Here are made-up nodes, facts about them, and rows of numbers that follow some of those facts. Name the node behind each unnamed row.

There are 3 kinds of fact about the nodes: retrak, plora, tuflel.
retrak: sits directly inside; plora: points at; tuflel: belongs to class
Z_102 | retrak Z_622 | tuflel kegim
Z_112 | retrak Z_273 | tuflel rili
Z_121 | retrak Z_404 | tuflel nedo
Z_149 | retrak Z_404 | plora Z_279 | tuflel romulin
Z_171 | retrak Z_201 | tuflel daklok
Z_175 | retrak Z_404 | tuflel fleru
Z_177 | plora Z_700
Z_179 | retrak Z_520 | tuflel skiklam
Z_182 | retrak Z_520 | plora Z_956 | tuflel kotrol
Z_192 | retrak Z_707 | plora Z_868 | tuflel kotrol
Z_204 | plora Z_565
Z_206 | plora Z_693
Z_207 | retrak Z_448 | plora Z_520
Z_212 | retrak Z_151 | tuflel daklok
Z_220 | retrak Z_868 | tuflel vimu
Z_221 | retrak Z_520 | tuflel gridrim
Z_222 | retrak Z_158 | plora Z_863
Z_241 | retrak Z_151 | tuflel vimu
Z_248 | retrak Z_273 | plora Z_446 | tuflel skibruk
Z_258 | retrak Z_52 | tuflel romulin
Z_26 | retrak Z_77 | plora Z_810 | tuflel kotrol
Z_264 | retrak Z_201 | tuflel budrak
Z_266 | retrak Z_404 | plora Z_212 | tuflel daklok
Z_269 | retrak Z_201
Z_272 | retrak Z_706 | plora Z_552 | tuflel romulin
Z_273 | plora Z_72
Z_275 | retrak Z_997 | tuflel kotrol
Z_279 | retrak Z_52 | tuflel gripil
Z_283 | retrak Z_201 | tuflel giflal
Z_292 | retrak Z_879 | plora Z_892 | tuflel daklok
Z_308 | retrak Z_693 | plora Z_338 | tuflel gripil
Z_311 | retrak Z_706 | plora Z_625 | tuflel kegim
Z_315 | retrak Z_583 | plora Z_828 | tuflel fleru
Z_318 | retrak Z_600 | tuflel rili
Z_32 | retrak Z_961 | plora Z_650 | tuflel gripil
Z_320 | retrak Z_706 | plora Z_434 | tuflel klostipus
Z_323 | retrak Z_868
Z_325 | retrak Z_158 | tuflel vimu
Z_337 | retrak Z_40
Z_338 | plora Z_525
Z_359 | retrak Z_216 | tuflel budrak
Z_361 | retrak Z_520 | tuflel vugrubrur
Z_365 | retrak Z_520 | tuflel kegim
Z_387 | retrak Z_206 | tuflel daklok
Z_396 | retrak Z_520 | plora Z_866 | tuflel vimu
Z_4 | retrak Z_879
Z_40 | plora Z_912
Z_402 | retrak Z_997 | tuflel vugrubrur
Z_408 | retrak Z_52 | tuflel kotrol
Z_409 | retrak Z_706 | plora Z_583 | tuflel skiklam
Z_41 | retrak Z_706 | plora Z_725 | tuflel daklok
Z_410 | retrak Z_501 | tuflel daklok
Z_414 | retrak Z_201 | tuflel skiklam
Z_434 | retrak Z_600 | plora Z_729 | tuflel kegim
Z_443 | retrak Z_997 | tuflel budrak
Z_445 | retrak Z_600 | plora Z_825
Z_446 | retrak Z_622 | tuflel romulin
Z_455 | retrak Z_177 | plora Z_501 | tuflel vugrubrur
Z_456 | retrak Z_52 | plora Z_86 | tuflel vugrubrur
Z_457 | retrak Z_997 | plora Z_40 | tuflel nedo
Z_48 | retrak Z_336 | plora Z_9 | tuflel rili
Z_489 | retrak Z_936 | tuflel skiklam
Z_494 | retrak Z_77 | tuflel skiklam
Z_496 | retrak Z_204 | plora Z_48 | tuflel skibruk
Z_501 | plora Z_812
Z_520 | plora Z_687
Z_525 | retrak Z_552 | plora Z_842 | tuflel nedo
Z_527 | retrak Z_664 | plora Z_359 | tuflel fleru
Z_532 | retrak Z_404 | plora Z_584
Z_533 | retrak Z_206 | plora Z_706
Z_536 | retrak Z_936 | plora Z_77
Z_537 | retrak Z_520
Z_546 | retrak Z_706 | tuflel fleru
Z_565 | retrak Z_868 | plora Z_591 | tuflel daklok
Z_579 | retrak Z_879
Z_583 | plora Z_721
Z_584 | retrak Z_552 | plora Z_600 | tuflel giflal
Z_591 | retrak Z_936
Z_598 | retrak Z_552 | plora Z_182
Z_600 | plora Z_527
Z_616 | retrak Z_664
Z_618 | retrak Z_392 | tuflel rerin
Z_625 | retrak Z_273 | plora Z_455 | tuflel rerin
Z_637 | retrak Z_693 | plora Z_745 | tuflel vugrubrur
Z_646 | retrak Z_879 | plora Z_151 | tuflel rerin
Z_650 | retrak Z_693 | plora Z_916 | tuflel rerin
Z_658 | plora Z_315
Z_671 | retrak Z_338 | plora Z_456 | tuflel fleru
Z_682 | retrak Z_664 | tuflel voflan
Z_687 | retrak Z_997 | plora Z_266 | tuflel rili
Z_688 | retrak Z_206 | tuflel kotrol
Z_700 | retrak Z_158 | plora Z_879 | tuflel nedo
Z_706 | plora Z_732
Z_712 | retrak Z_158
Z_718 | retrak Z_520 | tuflel skibruk
Z_72 | retrak Z_552
Z_721 | retrak Z_478 | tuflel romulin
Z_722 | retrak Z_158 | tuflel gripil
Z_725 | retrak Z_997 | plora Z_496 | tuflel skibruk
Z_729 | retrak Z_201 | plora Z_932 | tuflel rerin
Z_732 | retrak Z_201 | plora Z_974
Z_738 | retrak Z_404 | tuflel budrak
Z_744 | retrak Z_520 | plora Z_311 | tuflel giflal
Z_745 | retrak Z_997 | tuflel romulin
Z_751 | retrak Z_520 | tuflel gripil
Z_754 | retrak Z_86 | plora Z_598
Z_77 | plora Z_738
Z_772 | retrak Z_658 | plora Z_320 | tuflel skiklam
Z_796 | retrak Z_956 | plora Z_457 | tuflel kotrol
Z_806 | retrak Z_201 | tuflel fleru
Z_810 | retrak Z_658 | tuflel klostipus
Z_812 | retrak Z_961 | plora Z_478 | tuflel fleru
Z_825 | retrak Z_997 | tuflel giflal
Z_828 | retrak Z_600 | plora Z_222 | tuflel vugrubrur
Z_842 | retrak Z_158 | plora Z_445 | tuflel giflal
Z_849 | retrak Z_77 | tuflel gridrim
Z_863 | retrak Z_501 | plora Z_618 | tuflel skibruk
Z_866 | retrak Z_658 | tuflel kotrol
Z_868 | plora Z_579
Z_871 | retrak Z_936 | tuflel skibruk
Z_886 | retrak Z_936 | tuflel voflan
Z_887 | retrak Z_664 | plora Z_179 | tuflel vugrubrur
Z_889 | retrak Z_936 | tuflel giflal
Z_892 | retrak Z_600
Z_9 | retrak Z_706 | tuflel budrak
Z_904 | retrak Z_151 | plora Z_664 | tuflel budrak
Z_912 | retrak Z_600 | plora Z_269 | tuflel voflan
Z_914 | retrak Z_151 | tuflel voflan
Z_916 | retrak Z_600 | plora Z_751 | tuflel rerin
Z_932 | retrak Z_77 | tuflel gripil
Z_933 | retrak Z_52 | plora Z_646 | tuflel voflan
Z_936 | plora Z_177
Z_938 | retrak Z_404 | tuflel gripil
Z_961 | plora Z_533
Z_971 | retrak Z_404 | tuflel rili
Z_974 | retrak Z_868 | plora Z_273
Z_981 | retrak Z_52 | tuflel budrak

Some rows with their names:
Z_179: [  3   6  32  21 -12   1   1  -8  12  20   4  -2  31  -6  35  19  16  10
  16 -19   5 -24  -9  -4   2  -2  11  13  35   5  17  20 -13 -10  21   2
 -32   7 -10   8 -35]
Z_886: [  5   1 -11  -9   9   3  -9  13  -4  -5   8   4   9   7 -11  -5 -11  -4
  -5  11  -1  -1   7   1  -6  -8  -7   6  -7  -5 -10 -10  -5  11  -8 -11
  -3  -6   8  -3  11]
Z_637: [ 16   6  -6  -1  -8   8  -5   0 -22   6   2  16  -8  15  -1  -8  15  -7
   2  -6  -2   3  -9  17  -8  14   1   0 -10  -6   4  -3   0 -11  17  -6
  14  14   0  -6  -5]
Z_283: [  4  15  -5 -20   8  -2   5   4  13  -9  -4 -12  12  10  -6  -1 -23   2
  15  18  -4  11   9  -3 -14  -7  11  17 -22  18 -20 -17   7   6 -24 -14
  12  -1 -16   5   3]
Z_738: [  4 -22  17  -1  11  15  17  -2  25 -23 -15 -25   5  -8   7 -13 -11   9
  -5  11 -46   6  -2  -5  -7  14  24   7  -6  -2 -12   3 -10  -6  -5  22
 -12 -24 -12 -18  31]
Z_457: [-31  -3 -11 -26   6   1  19 -11   6 -14  -6   2  -2 -15 -19   4 -19  16
  16  12   9  -2  12   2  -2  -2  -4 -10   5  17  -1   4  12  -2 -13  17
 -25 -12  11  17  15]
Z_489: [ -7 -14  11  25   1  -4  12  16  36  -7  -5   0  16 -12  13   6  -9  20
  -1   0  19 -26   4 -24   2  -5   6  10  16   6   1 -12 -14   8   2   7
 -27 -11  -2   4 -18]
Z_732: [  7   7  13 -31 -18   2   4  -9 -18  27   5   1  -6   9  -3   3  -1  -7
  -5  13  14   0 -15  -6 -10  -3   1   4 -17   7  21 -11   9 -13  -6 -25
  38  27 -17 -10 -22]
Z_171: [ 32   4 -10  -1  -7   9   7  19   9   3  22  12  -5  11  -9  -2  -9 -11
  -5  24   2  34  -6 -25  13   2 -18   9 -17  -9 -13  -7  -4  11 -17 -19
  23   4 -14 -12   8]
Z_584: [ -4  11   3 -17   1   3  -3 -18 -16   2 -12  -5   1  10   3  -4   5  -1
  13  -8 -11  -1  -2  27 -25   8  18   2 -12   8  -1   1   7 -16   4   2
   6  12  -6   1  -2]
Z_527: [  6 -16   6  28   1   1  12  16  32  -9   0   3  13  -8  16  -2  -9  19
   2   2   8 -19  -3 -23   2   4   6  14  13  -3  -1 -13 -22  11   0   5
 -27  -7  -4   0 -12]
Z_112: [ 13  -6  10  17 -10   8  13 -10   8   3  -4   7  -5   2  20  -4  12  10
   9 -10  -5  -2 -18   2  -8  25  15   7   3  -4   6   3 -12 -14  11  10
  -7  14 -14  -6 -13]
Z_41: [ 27  -1  -7   3 -16  15   4   4 -20   9  11  26 -18  13  -5  -7  20 -12
  -5  -2  -3  18 -15   5   6  21 -10  -6 -10 -13   7   5  -1 -12  19  -3
  21  14  -2 -14   0]
Z_565: [ 22  -8 -13   1  -1  11   1  15  -3  -2  20  13  -8   3 -12  -8  -3 -10
 -12  16  -9  22  -6 -15  17   5 -21   0  -4 -18  -6   1  -9  11  -6  -8
   6  -4   4 -12  19]
Z_212: [ 23   1   3   3 -12  13  -6  -8 -15  18  19  14 -13   8   2  -2  18 -13
 -11  -1  -4  23 -19   4  -2  15 -13  -7  -5 -25   5  17  -7 -11   2  -1
  12  21  -6 -20   7]
Z_4: [ -1   1  -8 -11   6   0  -6  10  -3  -3   7   2   3   1 -15   1  -9  -7
  -8  11   2   5   9  -4   6 -12 -12  -2  -5  -2  -6  -3   4   9  -7  -7
   4  -9   8   0  12]
Z_904: [  9  -2   3   1  -8   9  27 -19   0 -11 -19  -2 -13   3  15 -12   6  12
  27  -7 -27   8 -17  14  -7  35  27   7  -6  10   0   1   1 -19  11  14
   2   7 -19   1  -2]

Rows to name:
No name comes twice in this set of rows, the named rows included.
[  7 -29  20  30   4   9   9  27  35 -13  -9  -3  17  -7  14  -4  -2  14
 -20   0  -6 -27   3 -20  -3   2  14  10   8  -5   0 -12 -23   4  15  14
 -22 -22  -1 -17  -3] : Z_175
[ 14 -19  25  20  -8  16  10   1  10  -1 -13   0  -1   2  19  -7  19   5
 -12 -11 -18 -10 -10   5 -14  22  22   1  -2  -7   8   4 -13 -21  27  20
  -2  -2 -11 -23  -4] : Z_971
[ 23 -20   2   3   3  19  -3  26  -1  -7  11   6  -3   4 -13 -11   4 -14
 -33  13 -23  14   0 -12  12   2 -14  -4 -10 -22  -5   2 -11   4   9   2
  11 -20   7 -29  30] : Z_266

Now the same nodes, written a new way:
Known rows:
Z_248: [ -2   2  -1  -3  -1   8  -4  -2  -1   3  -6   7   3  -3 -13  -1  -1  -6
   2   1   1   0  -2   0   3  -3   5   8   2  -4   5 -13   4  -5   9   3
   3  -1   7]
Z_182: [  4   8   9 -18   1  23  -4  -3 -12   1  -1   8   6  -5   3 -11  -2 -38
  -6   7 -14   1   5   6   2   1   0   7  -5   0  13  -7  -5 -16  -3   6
   8 -11   3]
Z_404: [  3   2   5  34   2   8  -3  -4  -2 -12  -5 -11  -2   7  -2  10   0  28
   2  -9   0 -15   3  -5  -2   0   6 -12  -2 -12  -2   2  -6   7 -11  -2
   2   5  -1]
Z_121: [  4   4 -13  -1   2   2  -6   4  -8   2 -11  -4   2   6   1   0  -6  30
   1  -6  11 -11  -6  -8   0  -6   5  12   4 -11   0  -4  -2  -4 -20  -4
  16   5   1]
Z_904: [  1  -3  -4 -11   1  -9   2   6   1  -1   0  -2   2   0   4  -6   2  -8
  -1   3   7   2  -3  -1   1  -1   0  -1   3   1   5   5  -1  -5 -12   0
  -2  -3  -2]
Z_745: [  9  -2  10 -18   7   1   4   5   3   0  12 -12   5   4  10  -4  -1 -23
 -14 -13  -6   5   0   3 -14 -12  -5   6  -7  23   7   8   3  -3   7  -2
   0  -7 -15]
Z_997: [ -4 -14  10  15   3   2  -7  -8   8  -2   8 -11   2   7  -9   9   6  -5
  -7 -16 -11  -1   7   1 -11   8   2  15  -3  11  -5   1   0  12  18  -4
 -16   8  -9]
Z_275: [  5   1  12 -18   3  15  -5  -2   0   5   7  -5   7   3  -3   0  -2 -26
 -10 -12 -10   2   0   4 -13 -15   1  21  -6  16  10 -11   7  -7  24   1
  10  -4  -8]
Z_171: [ -3  -2  -3 -33  -3  -6   0   5  -7   4   3   2  -5   6  23   5   3  -2
   5  16  -6  -1  -4  -7   1 -11  -4  14  10   0  -1  -1  -9  -5  -4   0
  22   5  -9]
Z_744: [  4  -1  -4  -8   7   1   2  10  -9  -4   3   5   1  -2  13 -14   1 -22
 -10  11  -4   6   3   1   1  13  -6  -4  -3   5   1  19  -9  -1 -31  -1
  -3  -7  -3]
Z_584: [  0  -7  -3 -14   3 -10  10   9   2  -2   1  -6   2   1  11  -9   3  -7
   0   1   9   3  -3   0   4  -1  -3 -10   3   2   4   8  -4  -7 -12   2
  -9  -9  -3]
Z_112: [  5   9   5  -1   0   8   2  -2  -3   0   3   2  -1  -3   1   0  -6  -3
  -1  -4  -5   1   0   3  -4 -11  -2  -3  -5   5   3  -4   6  -3  13   1
   8  -4   0]
Z_318: [  3  12   4  -1  -3   2   2  -3   0   2   3   2   1  -4   1  -1  -6   2
   1  -4   0   1   0   6  -3 -10  -3  -7  -5   4   1  -2   8  -4  15   2
   9  -6   1]
Z_914: [  2   3  -5  -6  -1   9  -1   3   0  10  -1   0  -4   1   2   4  -3  22
   2   3   3  -2  -1  -1   1   1  -4   7  -1   3 -10  -5   1   2   7   0
  10   2   0]
Z_272: [  4   5   7 -12  -2  -9   8   7   5  -3   5  -6   4  -3  11  -9   2 -21
  -2   3   5   4  -2   5  -4  -8  -3 -19  -3   7  11  10   1  -9  -5   4
   1 -14  -4]
Z_308: [ -4  -6 -14  -3  -1 -12  -7  -1  -1   2  -8   5   4  -3 -12  -4   0  -9
   1  -3   8   3  -6  -2   6   6   8  11   9 -10   6  -2   7  -6 -14  -7
 -11  10   9]
Z_868: [ -7  -9   8  19  -3  -3  -3  -5   6  -7   0  -4   0   2  -5   5   9  -3
   5   1  -4  -3   5   1   1  10   5  -9   2  -6  -1   3  -6   6   2   3
 -13   2   2]

Name these rows:
No name comes twice in this set of rows, the named rows included.
[  1   4 -18  13   4  -7  -6  -2 -11  -5 -13   1   2   2  -9  -1  -9  27
  -1 -16  11  -7  -6 -10   2  -6   8  13   5 -15   2  -4   5   0 -21  -8
   4   9   6] : Z_938
[ -9  -7   5  14   2  13  -4 -12  -9  -6  -2   4   2  -1   1  -4   6 -21
  -1   5 -14  -2  13   5   9  23   1   2  -1  -9  -3   3 -14   1 -10   2
 -18  -1   4] : Z_520
[ -6   4 -17   1   3  -7 -10 -12 -18   0  -5  14   4  -3   0  -9  -8  -4
  -6  -7  -5   3   3  -2   5  10   0  28   4  -9  -3   5   1   0 -21  -9
  -4   8   6] : Z_751
[-9 -3  7 29 -3 -4 -7 -7 -1 -9  5 -2 -3  4 -1  8  4  3  2 -4 -7 -4  7  1
 -4  5  2 -5  0 -4 -7 10 -3 10  6  0 -3  6 -2] : Z_478
[  4  -7  -2 -14   6  -7  -2   3   2   5   6  -8   5   5   2  -3  -1  -5
 -11 -14   0   4  -2  -1 -10  -3  -2  20  -1  16   1   5   4   2   2  -6
  -4   1 -10] : Z_443
[ -5  -3  -5 -26  -6  -5  -3   9   3  12  -4  -6   4   3   8  -5   6   6
   8  11  13  -4  -3   1   2   2  -1   5   6  -2   0   0  -6 -11  -4   7
  10  -6  -1] : Z_41
[ 14   6   7  -5   6   9   9  13   0 -10  -2 -10   3   2   8  -6  -2  -7
  -6  -1   5  -6  -5  -2  -3 -13   1 -22  -5   0  17   4  -4 -10 -21   3
   9 -12  -6] : Z_149
[ -5  -4  -6  -9  -3   6   2   5   4  12  -6   0  -1  -1  -3  -1   2  16
   9   6  12   0  -2   2   8   5  -1   0   2  -2  -8 -10  -1  -5  11   6
   1  -4   6] : Z_912
[-14 -10   6  19  -6  -7  -1  -8   5  -5  -2  -5   1   1  -5   3   9   1
  10  -2   4  -3   6   5   7   8   4 -11   4 -10  -3   0  -4  -1   9   6
 -19  -3   6] : Z_600
[ -5  -6 -11 -13  -3  -8  -6   3   0   6  -7   1   4   1  -3  -4   3   4
   5   5  10  -1  -4  -2   4   3   3  13   8  -6   2  -4  -1  -6  -8   1
   1   1   5] : Z_700
[  8   7  -7   2   5   0   3   7  -5  -5  -5  -8   1   5   8  -2  -6  20
  -3  -8   9  -8  -5  -6  -3  -9   1  -4   0  -4   4   5  -1  -3 -23  -4
  12  -1  -4] : Z_738
[  1  10  -3  -4   2  17  -9 -10 -16   5  -3  13   2  -5  -1  -5  -8 -10
  -5  -1 -12   1   6   3   2   5  -1  19  -4  -3  -1  -6   1  -4  -2  -2
   8   2   5] : Z_718
[-12 -12   7  18  -2  -1  -1  -7   3  -7  -2  -5   1   3  -5   4   9  -3
   7  -2  -1  -4   6   2   6   8   4  -7   4  -9  -1  -2  -7   1   7   5
 -17   0   4] : Z_40
[ 12  -5  -4 -29   1  -4   5  18  11   5   4 -14   2  -3  14  -2   5 -38
  -2  10   6   0  -6   8   2  10   0 -27   3   6  14  18   7 -17 -24 -10
  -5   6  -4] : Z_842

The same nodes again, as new rows of numbers:
Named rows:
Z_772: [12 12  0 27  0 10 20 20  0  0 -6 -8 -4  9  3]
Z_863: [ 18  -8  17  -9  17   6  -8 -35 -13   5  10 -24  19  10 -17]
Z_222: [ -2  -2   7   5  -3   0  -4 -14   4   0  -4  -1   3  -3  -1]
Z_501: [ 14 -13   3 -16   9 -10  -1  10  15  -4 -13   3   1 -28 -17]
Z_712: [ -2   0   6   5  -4   0  -4 -12   2  -3  -3  -1   2  -5   0]
Z_625: [ -5 -18   7  19 -16 -21   8  -4   2   0  -9  27  11 -36  -8]
Z_866: [ 24  20   2 -18  13  14  13  -6  -9   5  -6 -19  10  25   5]
Z_248: [ 20  -3  13  -6  10  11 -13 -28 -17  -2  14 -27  18   4 -21]
Z_409: [13 19  1 29  1  8 21 15  2 -3 -5 -5 -7 10  0]
Z_408: [ 25  20   2 -14   8  18  11  -4  -8   3  -3 -22   8  25  -2]
Z_489: [11 15  1 24  6  4 24 15  0  0 -8 -4 -3 10 10]
Z_275: [ 13  16  -4 -21   9  30  25  -1 -12   6  -1 -30  12  17  -2]
Z_552: [ -6  -6  -6  -6  17 -19  -8   0   9  -2 -10  -6  -1 -10  -1]
Z_404: [ -7 -12  21  -8   2 -20 -17  15  -4   1 -11 -16  -5  -7  -3]
Z_207: [-1 -2  5  8 -9  5 -8 -7  2 -4  0 -6  2 -6 -6]
Z_182: [ 27  15  -6 -12  15  30  -2   1 -20  13 -12 -11   9  27  -2]
Z_745: [-10  -5  -3 -24   4  11  18  -9 -13   7  19   4   7   0   2]

Which node is each row?
No name comes twice in this set of rows, the named rows included.
[-12  -1  -8 -10   6   5  29   9 -21   0  24  15   1  -8  12] : Z_825
[  6   4   1  -8  -8   5  -2  -6  -7  -1  25   7  -2   7 -15] : Z_272
[-22 -11 -13 -11  13   2   8   5   5   0  -5 -20   2 -22  -9] : Z_997
[  4 -14  -3   1  -2  -7  -5 -13   6  -4  -2  -2  16  -1  20] : Z_269
[ -1   9   3   5  -3  -4  -6 -13  -1 -11  -2   1   1 -10   1] : Z_445
[-17   8   0  16   2   2 -17 -15   4   5   7 -15  -6   4  16] : Z_974
[ -2   5   7   3   3  -6  -1 -20   5  -3  -6   4   2  -4   4] : Z_892
[-19   5 -12  10  17 -13 -26   0  12   9   5 -24 -12  -4   8] : Z_273
[-11 -28  -2  28 -10 -16  -6  -4  10  -9   6  14   7 -19  17] : Z_729
[-22  -3   1  13   2   3 -13 -15  -6 -19  -1  -8  -7  21   6] : Z_533
[  6 -24 -19  -1   5 -18 -16   8  15  -8  -1 -15  13  -6   6] : Z_201
[-17  11   1  13   8  -3 -16 -19   6  13   6 -13  -5   0  26] : Z_72
[  0  -5  -2   7   5  12 -16  -8  -9   7 -12   9   4  -3   0] : Z_537

